2.376	2.375	1.618	4.707	-0.828	-0.625	-0.827	0.136  gasaf
1.409	-3.001	0.645	1.412	-8.465	-0.828	-3.002	0.266  lofo
1.888	-0.267	0.883	0.476	0.552	-0.424	-0.425	0.142  nakov
miss gasaf: 4.707	0.136	2.375	-0.827	1.618	-0.828	-0.625 -> 2.376
miss gasaf: 2.376	-0.625	-0.827	0.136	2.375	4.707	-0.828 -> 1.618
miss nakov: 0.552	0.883	0.142	-0.425	1.888	-0.267	0.476 -> -0.424
miss lofo: -0.828	0.645	1.412	1.409	0.266	-8.465	-3.001 -> -3.002
both lofo gasaf:  -> -0.828
miss lofo: 1.409	-0.828	0.266	-3.002	0.645	-3.001	1.412 -> -8.465
miss nakov: 1.888	-0.424	0.142	0.883	-0.267	0.552	0.476 -> -0.425

4.257	-0.543	-6.068	-1.231	-8.454	4.502	3.285  nupi
-2.990	1.751	1.924	1.193	3.392	-2.183	3.286  tume
-1.549	-5.778	-1.955	0.258	-2.448	-2.447	0.962  fak
0.018	3.182	3.423	-2.946	3.500	-1.377	0.314  vekan
1.934	-4.053	1.324	3.062	2.739	2.330	1.476  vuro
1.598	-4.053	-4.170	-3.857	-3.819	2.037	2.236  Bives
-4.238	4.272	1.967	-1.171	1.517	-3.439	-3.705  sev
4.207	-4.052	-4.367	-2.187	-6.365	5.605	3.254  Boka
1.193	-2.046	-0.957	3.929	0.063	3.740	3.930  Peput
miss Peput: -0.957	1.193	3.740	-2.046	3.929	0.063 -> 3.930
miss fak: -2.447	-1.549	-5.778	-1.955	0.962	0.258 -> -2.448
miss vuro: 2.739	2.330	1.476	1.324	1.934	3.062 -> -4.053
both tume Peput:  -> 1.193
asked: 4.207	-4.052	-4.367	-2.187	-6.365	5.605	3.254 -> Boka
both vuro Bives:  -> -4.053

0.105	-0.615	-0.853	2.543	-0.091	-1.929	-1.015 : Bege
0.997	1.054	-2.432	5.260	-1.050	0.996	2.542 : Piv
1.557	1.845	-2.795	8.119	-1.482	0.214	-1.015 : tave
0.105	1.149	-0.853	-0.979	-0.091	-1.929	-0.754 : zabo
-5.401	0.990	2.542	-1.999	2.879	7.747	3.234 : Teto
both Teto Piv:  -> 2.542
miss Bege: -1.015	-0.091	-0.853	-0.615	0.105	-1.929 -> 2.543
miss Piv: -2.432	5.260	-1.050	2.542	0.996	0.997 -> 1.054
both tave Bege:  -> -1.015
miss Piv: 5.260	1.054	-1.050	0.996	-2.432	2.542 -> 0.997

0.083	-3.876	-1.332	-3.951	3.878	3.553	-3.087	-1.547	-2.089	-2.497	1.575	-4.994	4.833	-3.726	-2.830	-3.399 -> bodov
-3.603	3.978	0.254	4.474	-1.216	-2.862	1.978	1.907	-0.288	-1.609	-2.713	2.343	-0.871	7.224	-0.595	2.086 -> Ruda
-1.676	0.134	-1.250	-5.434	7.506	1.567	-5.080	-2.261	-1.327	-1.989	1.683	-2.944	5.062	-2.553	-3.878	5.063 -> zan
4.742	-4.236	-0.689	1.926	-3.209	4.329	-3.399	2.340	2.860	3.771	2.313	-0.414	-2.257	-3.644	4.463	-0.378 -> vod
-1.692	1.698	-1.133	4.697	-2.102	-0.668	2.113	2.850	1.456	0.409	-1.557	1.772	-2.451	4.714	1.321	1.373 -> Sar
4.742	-4.236	-0.689	1.926	-3.209	4.329	2.498	2.340	2.860	3.771	2.313	-0.175	2.585	-3.156	-1.187	-0.064 -> pasul
1.994	5.062	5.730	-5.257	-0.791	-5.163	-0.535	-5.603	-3.159	-0.688	-0.526	1.853	0.955	-3.059	-1.528	1.080 -> Kezi
1.939	3.392	6.641	-3.263	-2.658	-6.521	1.173	-4.903	-2.725	-0.188	-1.338	3.626	-0.556	-1.050	-0.594	-0.689 -> per
-1.676	0.134	-1.250	-5.434	7.506	1.567	-5.080	-2.261	-1.327	-1.893	1.683	-2.944	5.062	-2.553	-3.878	-1.692 -> navuf
3.414	-5.489	1.571	-3.398	-1.445	2.369	-0.326	-2.595	-2.832	-1.276	1.395	-3.864	2.494	-6.388	-0.629	-2.539 -> vasem
both navuf Kezi:  -> 5.062
both pasul per:  -> -0.689
both bodov vod:  -> -3.399
both Sar navuf:  -> -1.692

1.590	-2.197	-0.402	0.389	-0.729	-0.175	1.756	-0.215	2.351	-0.193	2.091	-0.644	-0.743	-1.460	-0.029	-1.332	-0.176	0.652	0.571	-0.506	-1.760	-2.111	-1.573	-0.963	-1.441	-1.441	2.690	3.481	-0.235	-1.034	6.787  sisa
-2.286	-0.495	0.073	0.054	-4.236	0.651	0.723	-0.204	-0.655	0.693	4.866	-3.340	1.587	-2.023	-0.358	1.455	0.434	2.271	-1.712	0.379	1.523	-0.857	1.122	0.748	-1.469	0.682	0.521	3.560	-0.043	2.394	-0.397  nobip
-2.312	1.384	-0.638	-0.642	-0.101	0.113	0.112	0.911	-1.416	0.845	0.600	3.895	-0.733	2.539	0.736	-0.574	2.399	1.199	-1.478	0.172	-1.121	2.743	1.507	1.899	0.282	0.179	-3.866	0.759	-0.076	-0.023	2.315  Rogep
0.618	-1.753	0.107	1.325	-1.455	3.425	0.621	-0.433	0.390	-0.407	0.245	0.108	-0.485	-2.959	-2.334	-0.419	0.384	0.402	-0.688	-2.551	-2.202	-0.878	2.290	7.326	1.256	1.231	-3.388	1.043	0.091	-1.949	-0.024  vimi
1.230	1.360	1.616	2.253	1.369	-0.485	-0.247	-0.376	1.611	1.353	-0.520	-0.848	-0.434	0.652	-0.289	0.579	-2.250	-0.119	-0.929	0.167	-2.700	-2.049	0.604	2.126	-0.120	-0.781	-2.495	-2.556	-1.171	3.273	3.420  fip
-0.631	0.387	-0.232	-2.391	1.176	0.654	-0.690	0.117	1.231	1.032	1.860	0.533	-1.214	0.132	2.180	-0.175	-1.656	1.245	2.193	0.535	-1.554	1.566	-0.889	4.239	-0.322	-2.481	-3.780	-4.319	0.782	-0.196	1.572  nekob
0.240	3.791	0.941	-1.720	2.442	0.542	-0.195	0.127	-1.851	-1.420	-2.109	-0.936	0.241	-0.759	-0.840	0.745	2.555	1.987	1.794	0.422	1.233	-0.052	-1.362	6.296	-0.210	2.203	2.099	3.537	0.065	-2.062	1.466  Fita
-2.607	0.218	0.810	2.486	1.501	1.187	-0.545	-0.077	-1.056	-0.845	-0.183	-0.023	0.717	1.395	1.197	0.956	0.371	2.973	0.473	0.435	2.953	5.484	-1.634	-3.244	0.995	-0.162	2.902	0.589	1.160	2.535	2.207  Difi
-2.232	-2.996	0.242	-1.588	2.862	0.986	0.071	-0.431	1.419	-1.059	3.173	-1.199	0.003	0.177	0.190	0.754	5.818	2.050	1.374	0.844	-4.391	2.439	0.703	5.690	1.266	1.121	1.518	3.839	-0.736	0.700	-2.346  raf
1.589	3.634	-0.859	-1.529	3.800	1.675	0.646	-0.168	3.260	-0.221	0.561	-1.710	-0.667	2.616	-0.428	-1.627	3.979	-0.820	0.117	1.827	-3.296	-2.601	-0.877	-2.810	-1.307	-0.979	-1.401	-0.282	-0.670	-1.507	-2.196  ris
miss vimi: 0.390	-2.202	1.043	1.231	0.402	-1.455	-0.433	-0.878	0.618	-2.334	1.325	-0.485	-0.688	3.425	0.245	0.108	0.384	0.091	-0.419	-2.551	-1.753	0.107	1.256	-0.407	-2.959	7.326	-1.949	0.621	-3.388	-0.024 -> 2.290
both vimi nekob:  -> 1.231
miss raf: 0.703	-0.736	5.690	3.839	-2.232	0.071	-1.588	0.754	5.818	0.003	0.177	1.374	-1.199	3.173	1.419	0.844	-2.346	1.121	2.439	1.518	-4.391	-2.996	-0.431	1.266	2.050	-1.059	0.986	0.190	0.242	0.700 -> 2.862
both Difi Rogep:  -> -0.023
miss fip: -0.781	-2.049	-2.556	0.652	2.253	1.616	1.611	1.360	1.369	-0.289	-0.434	0.167	1.353	1.230	-0.520	-2.700	0.604	-2.495	-0.929	0.579	-2.250	-0.120	-0.485	-0.376	-1.171	3.273	-0.247	3.420	-0.848	2.126 -> -0.119

-1.033	-1.115	1.175	-0.358	-1.034	1.160 : fug
-2.561	8.632	-3.293	-0.182	3.090	-1.989 : vot
-3.149	-3.148	3.097	-1.034	-1.115	2.155 : Pag
0.207	-0.127	-1.114	-1.034	-0.705	2.155 : rodok
2.538	-1.115	1.175	-0.358	5.723	1.160 : Puva
miss Pag: 3.097	-3.149	2.155	-1.034	-1.115 -> -3.148
both rodok fug:  -> -1.034
both Puva Pag:  -> -1.115

2.771	-3.384	-0.335	-5.919	4.050	3.506	3.432	1.215	3.431	2.416	3.573	-2.315 = naka
3.650	-1.439	-2.664	-0.899	-3.430	3.015	3.090	0.841	0.156	1.594	2.471	2.194 = Bon
2.771	-3.384	-0.335	-5.919	4.050	3.506	3.432	1.215	-0.290	2.416	3.573	2.037 = Leved
-3.303	2.111	-0.835	5.366	-6.275	-3.877	-3.767	-2.830	0.171	-2.930	-3.293	-1.064 = bif
miss naka: 2.416	2.771	-2.315	3.431	-3.384	-5.919	3.506	3.573	-0.335	4.050	1.215 -> 3.432
miss Bon: -2.664	3.015	1.594	2.194	3.650	2.471	0.841	-3.430	0.156	-0.899	-1.439 -> 3.090

8.334	4.123	-7.547	-7.548 = medet
-7.130	-2.838	-2.345	4.251 = teba
-7.548	-2.522	-2.507	-2.521 = naret
miss medet: -7.547	4.123	-7.548 -> 8.334
both naret medet:  -> -7.548
miss naret: -2.507	-7.548	-2.521 -> -2.522
miss medet: -7.547	4.123	8.334 -> -7.548

-2.651	-0.164	-0.255	-1.004	-0.223	1.007	3.838	-1.254	-0.962	0.133	3.171	0.981	-6.041	-0.065	-1.939	2.886	-2.986	-0.041	1.277	0.374	1.197	1.129	1.863	1.429	-1.037	-0.535	-0.405	0.376	-2.233	-0.601	1.506	-0.010	0.454	5.172	0.169	2.214	-0.370 : bugu
1.753	0.539	-1.545	-1.160	-0.171	0.837	-0.736	0.574	0.660	-2.358	2.045	5.471	-4.364	-2.721	-1.969	1.043	-2.393	1.639	-0.812	1.082	-0.735	-1.213	3.681	1.683	0.558	0.700	-0.690	0.329	-3.466	0.947	-1.083	0.657	1.300	-1.888	1.490	1.581	-0.377 : risan
3.409	0.522	-0.803	0.002	0.084	-0.086	-3.261	1.441	1.266	-1.654	-0.749	3.172	1.563	-1.742	-1.038	-1.155	0.642	1.238	-1.515	0.524	-1.404	-1.681	1.290	0.194	1.250	0.973	-0.126	-0.010	-0.697	1.180	-1.841	0.464	0.409	-5.105	0.992	-0.368	0.018 : diniz
-0.818	0.191	-1.138	-1.425	-0.263	1.213	2.015	-0.571	-0.286	-1.394	3.482	3.701	-6.905	-1.790	-2.489	2.522	-3.537	0.867	0.280	0.874	0.314	-0.011	3.734	2.073	-0.358	0.018	-0.712	0.438	-3.741	0.093	0.306	0.345	1.255	2.198	0.932	2.474	-0.485 : pob
-2.139	-0.036	-0.692	-1.344	-0.252	1.207	3.236	-1.027	-0.765	-0.534	3.621	1.947	-6.908	-0.871	-2.406	2.935	-1.037	0.261	0.906	0.545	0.842	0.664	3.021	1.882	-0.836	-0.347	-0.604	0.441	-3.220	-0.383	1.029	0.111	0.946	4.070	0.453	2.439	-0.463 : ziked
-1.005	0.608	-1.203	-0.343	0.011	0.092	-2.988	1.424	1.224	-2.188	-0.248	4.495	-0.061	-2.382	-0.496	-0.820	-0.191	1.587	-1.483	0.813	-1.376	-1.720	1.927	0.484	1.212	1.011	-0.323	0.051	-1.600	1.221	-1.833	0.613	0.752	-4.870	1.313	-0.003	-0.087 : gamu
2.742	0.607	-1.004	-0.778	-0.089	0.475	-2.012	1.094	1.001	-2.394	0.895	5.323	-2.364	-2.693	-1.286	0.189	-1.288	1.719	-1.275	0.998	-1.128	-1.636	2.987	1.154	0.938	0.953	-0.525	0.188	-2.667	1.192	-1.521	0.653	1.030	-3.657	1.493	0.848	-0.246 : bupi
both bugu bupi:  -> -1.004
both bugu ziked:  -> -1.037

-7.020	-6.005	-4.415	-2.731	-0.532 : lavar
7.088	6.083	4.390	7.223	7.087 : dibag
-3.236	7.249	0.764	2.796	4.701 : Luzel
3.917	-3.147	-5.129	-6.402	-7.246 : zodos
7.200	3.918	6.775	5.710	3.882 : Sani
-3.236	-1.208	0.764	2.796	4.701 : Feb
-3.370	-1.554	0.542	2.612	4.550 : fosen
-7.503	-7.699	-6.993	-6.240	-4.700 : zev
7.088	6.083	4.390	2.818	0.817 : sasop
6.223	6.813	7.366	7.107	6.707 : fizab
-4.010	-2.128	-0.118	2.233	3.918 : Gazi
miss Luzel: 2.796	4.701	0.764	7.249 -> -3.236
both Gazi Sani:  -> 3.918
miss dibag: 6.083	7.223	7.087	7.088 -> 4.390
miss dibag: 6.083	7.087	4.390	7.223 -> 7.088

